Here is a tiny trained network, its code and every weight. The questions are about switching its units off for an input and a class, where a switched-off unit gives its printed mean instead of its output.

import numpy as np


def w(rows, s, z=0):
    codes = np.array(rows[::2]) - 128.0
    scale = np.full(codes.shape[1], s)
    scale[-1] = z or s
    return codes * scale


def f(y):
    return np.maximum(y, 0)


def log_softmax(a):
    a = a - a.max(-1, keepdims=True)
    return a - np.log(np.exp(a).sum(-1, keepdims=True))


def net(x, mask):
    res = np.array(x, float).reshape(1, 7) / 4 @ E
    y = f(res @ A[0][:, :-1].T + A[0][:, -1])
    res = res + np.where(mask, y, B[0][:, -1]) @ B[0][:, :-1]
    return log_softmax(res[-1] @ U[:, :-1].T + U[:, -1])


A, B = {}, {}
E = w([
[152,133,196,161,155,103,156,86,79,116],'x0',
[179,166,58,153,55,46,161,85,170,132],'x1',
[138,117,191,129,68,122,168,89,202,185],'x2',
[146,115,139,85,89,163,118,196,191,161],'x3',
[68,170,96,118,73,107,5,150,88,117],'x4',
[76,131,105,107,76,168,131,135,134,106],'x5',
[206,140,229,199,105,135,151,154,175,37],'x6',
],0.014)
A[0] = w([
[88,197,110,105,36,41,125,31,200,207,162],'n0',
[56,189,133,120,82,137,11,175,159,66,95],'n1',
[98,100,102,84,132,157,66,144,95,156,179],'n2',
[22,2,173,67,211,189,152,203,110,230,120],'n3',
[254,121,75,53,111,118,229,54,193,162,251],'n4',
[140,73,171,193,196,135,216,135,153,87,20],'n5',
[63,136,144,124,110,177,32,234,206,78,166],'n6',
[115,179,140,144,92,179,79,160,203,81,174],'n7',
[157,143,168,172,188,140,137,130,4,137,255],'n8',
[169,78,78,61,123,123,211,208,215,85,70],'n9',
],0.0083,0.0048)
B[0] = w([
[86,111,89,109,2,74,167,26,126,170,239],'n0',
[118,125,120,99,86,152,91,185,69,97,201],'n1',
[116,113,102,109,165,112,65,120,112,171,207],'n2',
[144,185,173,12,214,235,89,93,194,200,253],'n3',
[136,81,59,187,105,131,187,149,195,119,254],'n4',
[152,62,181,153,160,134,148,76,133,92,202],'n5',
[161,96,175,146,93,203,58,163,107,114,207],'n6',
[118,15,161,129,70,94,106,197,149,92,179],'n7',
[117,195,143,82,161,78,165,111,60,63,220],'n8',
[170,174,84,202,161,198,159,206,162,132,195],'n9',
],0.01,0.018)
U = w([
[173,90,234,169,200,120,216,81,108,45,139],'0',
[198,126,74,176,157,142,177,214,185,112,3],'1',
[108,105,167,115,61,156,17,239,76,74,129],'2',
[101,217,56,121,184,49,43,148,10,59,185],'3',
[34,140,30,105,89,107,112,69,58,160,101],'4',
[200,151,202,170,24,66,146,86,182,161,50],'5',
[87,128,127,48,208,200,81,143,106,211,161],'6',
],0.013,0.0062)

Each question gives the input, the list of numbers given to net, and the class t.
The units are the neurons (one row each of A and B). Each row of codes is followed by its name. A weight is (code - 128) times the scale printed after its matrix; where a second scale follows, it is the last column's (A, B and U).
mask holds one flag per neuron, in row order. A switched-off neuron (its flag False) gives its mean, the last column of its row in B, instead of its output. The means were averaged over made-up inputs and are rounded, as every weight is.
A unit's drop is (log p(t) with every unit on - log p(t) with that unit switched off) / (log p(t) with every unit on - log p(t) with every unit switched off).
The circuit of an input: a set's keep is (log p(t) with only the set's units on - log p(t) with every unit switched off) / (log p(t) with every unit on - log p(t) with every unit switched off). Starting from all 10 units, units are removed one at a time, each time the one whose removal leaves the highest keep (on an exact tie, the one counted first), for as long as the keep stays at least 0.8.
units of the circuit, in order: the units of the circuit, biggest drop first
top k neurons: the k neurons with the biggest drops, biggest first
drop when u is switched off: that unit's drop, to one decimal
input [3,0,-3,2,6,1,-5], class 2: units of the circuit, in order -> (n1)
input [8,8,4,-8,3,5,0], class 4: top 3 neurons -> (n0, n5, n6)
input [3,6,1,0,8,-5,2], class 4: units of the circuit, in order -> (n0, n5)
input [-5,-4,-8,1,3,6,-3], class 2: top 2 neurons -> (n6, n1)
input [0,8,-4,1,-8,-8,6], class 1: top 2 neurons -> (n4, n9)
input [-4,-2,7,-3,-3,4,5], class 1: units of the circuit, in order -> (n0, n9)
input [-6,4,-4,-5,-1,-7,0], class 3: top 3 neurons -> (n0, n9, n3)
input [2,2,-6,6,4,-5,-4], class 3: top 2 neurons -> (n3, n7)
input [-8,3,-2,4,-1,2,-1], class 2: top 2 neurons -> (n6, n7)
input [4,-8,3,7,-1,4,8], class 2: top 2 neurons -> (n6, n7)
input [6,-7,-3,0,4,-7,4], class 3: top 3 neurons -> (n8, n4, n7)
input [-5,1,-2,-2,1,-4,3], class 2: top 3 neurons -> (n4, n3, n8)
input [0,7,-8,4,4,2,-2], class 2: top 2 neurons -> (n1, n8)
input [0,-6,-7,-5,0,-7,1], class 3: units of the circuit, in order -> (n8)
input [7,1,6,-7,-3,-6,-7], class 4: drop when n9 is switched off -> 0.2
input [7,7,0,8,-7,-8,-4], class 1: drop when n4 is switched off -> 1.0
input [0,3,8,5,8,-1,8], class 2: drop when n1 is switched off -> 0.2
